Each row has two labels, one from each of two sets.
[0.13, -0.97, 1.90, -3.51, 0.38, 0.19, 0.85, 1.34, -0.86, 2.06, 0.84, -1.26, -1.08, -0.79, -1.37, 0.66, -1.27, -1.61, 1.47, -0.54, -0.01, 1.70, 0.84, -0.33, 0.28, -0.91, -2.11, 0.77]
Sl TZ
[0.06, 7.12, 0.39, -3.88, 0.76, -0.75, 1.61, -2.61, 2.73, 0.07, -1.23, -5.77, -2.13, 1.75, -0.76, 0.74, -3.56, -1.29, 2.36, -2.34, -1.54, 2.15, 0.43, 0.50, 2.17, 1.09, -0.79, 0.57]
LH TJ
[0.59, -1.40, 1.89, -3.04, -0.42, 1.74, -0.11, 0.48, 0.97, 0.47, -0.01, 1.97, -2.95, -0.27, 0.02, 3.79, -2.14, -4.13, -0.58, 1.55, 0.14, -2.10, 2.53, 1.20, -2.80, 0.50, -3.76, 1.33]
Sl LF
[1.00, -1.72, 4.41, -4.14, 0.37, 0.54, -1.20, -0.30, 3.02, -1.19, -1.03, -2.26, -0.42, 2.22, -0.73, 2.02, -1.59, -4.94, 3.74, -0.77, -0.09, -2.64, 2.26, 0.14, -1.31, -0.17, 0.71, 2.07]
Sl TJ
[0.54, 2.13, -0.65, -3.86, 0.74, 0.08, 1.09, 0.61, 1.31, 0.65, -0.24, -1.25, -0.75, -2.59, -0.59, -0.37, -0.37, -2.77, -2.50, 0.82, -1.42, 0.87, -1.21, 0.01, 1.37, 3.23, -0.92, 0.38]
LH LF
[0.20, 2.45, -1.66, -4.51, 0.49, 0.62, 1.99, 0.15, 0.40, 0.01, -0.46, -2.94, -2.16, -2.09, 0.12, 0.79, -2.49, -2.81, -0.54, 1.25, -1.74, 0.85, -0.26, 0.73, 1.60, 3.96, -2.02, 0.10]
LH LF
[1.27, -1.61, 2.56, -2.12, 0.28, 0.64, -0.06, -1.12, 0.39, -0.94, -0.76, -3.78, -0.02, 3.60, -1.61, 0.56, -0.22, -0.22, 4.52, -1.04, -1.16, -0.38, 1.66, 1.23, -0.53, -2.60, 1.81, 1.11]
Sl TJ
[-0.39, 2.14, -0.48, -2.90, 1.20, 1.00, 0.81, 0.02, 0.75, 0.85, 0.00, -2.11, -2.40, -0.07, -0.86, 2.03, -6.38, -4.28, 0.37, 0.90, -2.12, 0.34, 0.47, 0.52, 0.03, 3.19, -1.91, -0.45]
LH LF
[1.08, -2.38, 4.67, -4.07, 0.77, 0.10, -0.80, -1.21, 2.41, 1.81, 0.18, -1.86, -0.44, 3.70, -2.94, 1.70, -1.83, -2.88, 5.39, -0.93, -1.00, -0.05, 1.37, 0.44, -1.65, -2.07, -0.34, 1.93]
Sl TJ
[1.61, -0.91, 3.04, -2.23, -0.87, 2.45, 0.57, -1.19, -0.73, -3.13, -1.38, -4.17, -1.97, 2.40, -0.44, 2.32, -2.93, -1.65, 3.86, -0.61, -0.75, -0.75, 1.87, 0.00, -1.05, -3.29, -1.72, 1.15]
Sl TJ
[1.60, -4.31, 1.33, -2.59, -0.95, 2.72, 0.22, 3.34, -0.59, -0.82, 0.22, 2.07, -0.74, -1.53, 1.12, 1.72, -0.54, -2.12, -0.67, 1.45, 1.30, -3.94, 0.93, -0.46, -3.21, -0.65, -1.79, 0.05]
Sl LF
[1.59, -3.21, 2.45, -3.49, -0.65, 2.33, 0.48, 0.40, -1.44, -2.08, -0.07, -0.78, -1.44, -0.72, 0.57, 0.86, -1.44, -1.56, 0.96, 1.19, 1.73, -1.59, 0.96, 0.08, -1.55, -1.20, -1.55, -0.23]
Sl LF
[1.15, -0.15, 2.36, -2.60, 0.34, 1.24, 0.60, -0.96, 4.74, 0.05, -2.03, -1.81, -0.51, 3.91, -0.34, 1.57, -4.41, -4.43, 3.63, -0.02, -1.30, -0.68, 3.55, -0.15, -0.89, -0.30, 0.92, 0.09]
Sl TJ
[3.73, -1.04, 3.10, -5.26, 0.17, -0.89, 0.01, -0.19, 0.69, 1.50, -0.22, 1.09, -1.08, 0.50, -2.54, 2.11, -2.62, -3.25, 0.78, 0.94, -1.81, -0.65, 1.58, -0.04, -2.60, 0.49, -2.34, 0.83]
Sl LF
[0.03, 3.64, 1.00, -2.35, 0.68, 0.70, 0.12, -1.71, 2.56, -0.91, -2.25, -5.70, -2.52, 2.18, 0.23, 1.47, -2.65, -2.71, 3.02, -0.41, -1.47, 2.50, -0.03, 0.45, 3.10, 0.44, -0.68, -0.79]
LH TJ
[0.28, -0.49, 2.31, -3.45, 0.56, 2.14, 0.01, 1.42, 0.32, -0.50, -0.36, -4.99, -3.06, -0.17, 0.75, 2.52, 0.90, -3.21, 3.16, -0.81, 0.29, -0.45, 1.71, 1.27, 0.08, -0.27, -1.72, 2.91]
Sl TJ
[-0.45, 4.10, 0.30, -2.21, 0.73, 0.65, 0.50, -1.81, 2.97, -0.12, 0.19, -5.17, -1.64, 2.74, 0.05, 2.09, -4.01, -8.18, 3.29, -0.40, -1.41, 1.22, 0.82, 0.74, 1.24, 0.20, 0.00, -0.13]
LH TJ
[0.15, 2.85, 0.07, -4.67, 0.59, 1.17, 1.03, 0.53, 1.38, 1.32, 0.27, -1.87, -1.61, -2.17, -0.14, 1.08, -3.26, -3.05, -0.94, 1.00, -2.34, 0.00, -1.42, 0.16, 1.47, 3.83, -1.27, 0.07]
LH LF
[1.82, -1.98, 2.33, -2.38, -0.02, 0.26, -0.55, 0.03, 0.08, -1.16, 0.00, -2.24, -0.15, 2.19, -0.95, 0.35, -0.54, -0.96, 3.71, -1.02, -0.21, -0.64, 1.04, 1.67, -1.20, -1.60, 1.86, 1.79]
Sl TJ
[0.40, 3.86, 0.18, -1.75, -0.24, 0.82, 0.98, -0.94, 1.55, -1.88, -0.25, -3.52, -2.37, 0.60, 1.20, 1.14, -1.05, -0.99, 1.42, 0.11, 0.04, 0.93, 1.22, 0.54, 1.66, 0.92, -0.56, 0.35]
LH TJ
[-0.52, 2.20, -1.03, -3.35, 1.28, 1.73, 0.54, 0.65, 3.32, 1.59, -1.00, -1.59, -2.34, -1.16, 0.18, 2.25, -5.25, -4.49, -1.41, 0.43, -3.78, 0.32, 0.30, -0.23, 0.94, 3.09, -0.64, 0.05]
LH LF
[0.51, 3.75, -0.26, -2.59, 1.23, 0.27, 0.15, -1.31, 2.72, -0.23, -1.71, -3.85, -2.19, 1.57, 0.24, 1.08, -3.81, -3.38, 0.86, 0.29, -1.39, -1.09, 0.52, 0.66, 1.23, 2.16, -0.15, 0.64]
LH TJ
[2.36, -3.74, 5.49, -4.71, -0.44, 0.56, -0.29, -0.43, 1.40, -2.28, -1.08, -0.53, 1.37, 3.61, -2.72, -0.14, -1.64, -2.21, 4.60, 0.28, -0.97, -1.66, 1.73, 0.60, -2.03, -3.71, 0.68, 1.87]
Sl TJ
[1.84, -1.94, 2.75, -3.37, 0.11, 0.79, 0.81, 1.19, 2.58, 1.00, -0.98, 1.45, -0.17, 0.72, -1.09, 1.79, -1.92, -3.95, 1.28, 1.32, -0.63, -2.02, 2.30, -0.55, -1.65, 0.27, -1.97, 1.59]
Sl LF
[1.45, -0.85, 1.22, -1.07, 0.10, 0.27, -0.32, 0.33, 1.67, -1.46, -1.17, -2.71, -1.01, 2.61, -0.04, 1.42, -1.58, -3.12, 3.67, -0.37, 0.15, -2.19, 2.57, 0.21, -1.00, -2.04, 0.68, 1.71]
Sl TJ
